Here is a tiny trained network, its code and every weight. The questions are about switching its units off for an input and a class, where a switched-off unit gives its printed mean instead of its output.

import numpy as np


def w(rows, s, z=0):
    codes = np.array(rows[::2]) - 128.0
    scale = np.full(codes.shape[1], s)
    scale[-1] = z or s
    return codes * scale


def f(y):
    return np.maximum(y, 0)


def log_softmax(a):
    a = a - a.max(-1, keepdims=True)
    return a - np.log(np.exp(a).sum(-1, keepdims=True))


def net(x, mask):
    res = np.array(x, float).reshape(1, 6) / 4 @ E
    y = f(res @ A[0][:, :-1].T + A[0][:, -1])
    res = res + np.where(mask, y, B[0][:, -1]) @ B[0][:, :-1]
    return log_softmax(res[-1] @ U[:, :-1].T + U[:, -1])


A, B = {}, {}
E = w([
[206,80,192,80,133,44,88,140,134],'x0',
[109,137,117,153,159,40,219,104,124],'x1',
[138,234,124,77,44,82,139,187,52],'x2',
[155,111,147,89,106,158,255,75,180],'x3',
[77,134,234,117,139,129,131,164,92],'x4',
[130,66,64,62,149,151,103,68,35],'x5',
],0.012)
A[0] = w([
[184,129,194,158,118,55,148,137,195,216],'N1',
[38,192,134,71,95,144,102,125,19,255],'N2',
[161,95,41,94,103,130,172,94,119,202],'N3',
[156,68,148,154,187,131,99,168,126,69],'N4',
[105,111,140,133,189,208,72,101,115,164],'N5',
[196,22,56,120,204,132,113,94,142,242],'N6',
[196,130,195,109,131,46,157,160,254,247],'N7',
[97,198,162,163,59,173,180,153,145,223],'N8',
[110,169,139,103,98,117,72,179,55,127],'N9',
[117,120,191,185,112,118,182,140,200,117],'N10',
[149,57,90,100,199,123,84,102,97,210],'N11',
[221,184,130,142,100,63,213,165,129,246],'N12',
[88,180,91,82,82,141,203,96,130,106],'N13',
[173,111,161,97,89,74,43,173,44,211],'N14',
[60,164,59,220,201,124,103,104,141,216],'N15',
[132,140,90,15,130,119,143,164,39,177],'N16',
[119,131,199,135,122,90,169,90,179,61],'N17',
[87,116,114,210,141,156,158,120,243,227],'N18',
[134,142,169,67,98,76,35,171,104,218],'N19',
[79,84,138,108,133,227,90,121,213,149],'N20',
],0.0092,0.003)
B[0] = w([
[150,173,146,116,182,68,117,82,175,217],'N1',
[139,127,121,172,124,147,165,152,52,246],'N2',
[146,96,96,85,80,124,143,117,132,206],'N3',
[137,104,147,161,146,129,80,111,159,169],'N4',
[92,81,156,179,135,170,75,120,122,195],'N5',
[148,9,128,116,81,112,141,96,139,237],'N6',
[171,195,155,98,194,113,113,69,203,244],'N7',
[102,210,101,97,151,203,149,155,129,215],'N8',
[157,141,110,167,136,135,129,171,102,219],'N9',
[110,137,105,145,208,142,177,130,196,203],'N10',
[148,89,116,164,97,129,101,96,122,209],'N11',
[123,145,103,107,176,106,138,73,128,229],'N12',
[108,129,103,79,136,146,150,119,81,198],'N13',
[220,145,163,174,106,99,99,156,104,247],'N14',
[62,140,90,124,100,54,70,181,127,201],'N15',
[156,150,102,134,103,133,126,127,72,229],'N16',
[118,151,85,140,146,122,170,74,166,183],'N17',
[68,121,154,100,129,120,140,152,181,228],'N18',
[190,199,168,160,157,123,95,151,99,235],'N19',
[87,105,198,115,83,188,117,139,176,207],'N20',
],0.011,0.015)
U = w([
[246,201,173,124,161,83,72,114,145,62],'0',
[91,59,190,165,116,163,76,87,145,126],'1',
[185,167,140,239,107,143,119,178,36,84],'2',
[110,188,86,61,110,170,197,117,22,210],'3',
[208,74,62,61,27,116,141,84,111,148],'4',
[105,173,120,117,202,110,223,101,189,84],'5',
[40,160,56,142,103,1,68,180,118,251],'6',
[62,173,162,91,100,220,134,190,178,100],'7',
],0.0098,0.0025)

Each question gives the input, the list of numbers given to net, and the class t.
The units are the neurons (one row each of A and B). Each row of codes is followed by its name. A weight is (code - 128) times the scale printed after its matrix; where a second scale follows, it is the last column's (A, B and U).
mask holds one flag per neuron, in row order. A switched-off neuron (its flag False) gives its mean, the last column of its row in B, instead of its output. The means were averaged over made-up inputs and are rounded, as every weight is.
A unit's drop is (log p(t) with every unit on - log p(t) with that unit switched off) / (log p(t) with every unit on - log p(t) with every unit switched off).
The circuit of an input: a set's keep is (log p(t) with only the set's units on - log p(t) with every unit switched off) / (log p(t) with every unit on - log p(t) with every unit switched off). Starting from the 12 units with the biggest drops (on a tie, the unit counted first), units are removed one at a time, each time the one whose removal leaves the highest keep (on an exact tie, the one counted first), for as long as the keep stays at least 0.8.
units of the circuit, in order: the units of the circuit, biggest drop first
k most important neurons: the k neurons with the biggest drops, biggest first
drop when u is switched off: that unit's drop, to one decimal
input [8,1,-1,8,5,7], class 4: units of the circuit, in order	N6
input [5,2,-4,-4,-5,0], class 1: units of the circuit, in order	N6, N16
input [-2,-7,-2,-4,-1,8], class 1: 3 most important neurons	N5, N6, N20
input [-6,5,-5,-3,-7,4], class 6: 2 most important neurons	N15, N18
input [2,0,6,-2,6,-2], class 2: 2 most important neurons	N2, N9
input [-7,2,2,1,-6,-4], class 6: 3 most important neurons	N15, N7, N20
input [1,4,-4,-6,6,-6], class 5: 2 most important neurons	N10, N14
input [-4,1,7,-3,-1,-4], class 3: 2 most important neurons	N8, N12
input [1,4,3,2,8,2], class 3: 2 most important neurons	N5, N11
input [5,-3,-6,-4,-7,6], class 1: 3 most important neurons	N5, N4, N20
input [7,1,-7,3,-1,8], class 4: 2 most important neurons	N6, N3
input [-7,-4,1,2,3,1], class 7: 2 most important neurons	N20, N12
input [0,6,8,-1,2,-1], class 3: 3 most important neurons	N12, N13, N8
input [4,6,-7,-5,-7,4], class 4: units of the circuit, in order	N6
input [-5,0,3,7,-4,7], class 4: 2 most important neurons	N3, N6
input [-6,4,-8,3,-6,6], class 4: 2 most important neurons	N3, N6
input [6,6,0,0,-8,-4], class 5: drop when N14 is switched off	0.1
input [-6,4,-3,-1,-8,-5], class 6: drop when N15 is switched off	1.6
input [4,1,5,-4,3,2], class 2: drop when N14 is switched off	0.0
input [0,8,-6,-5,3,-5], class 5: units of the circuit, in order	N10
input [-8,-1,-6,-5,-1,-6], class 7: drop when N20 is switched off	0.7
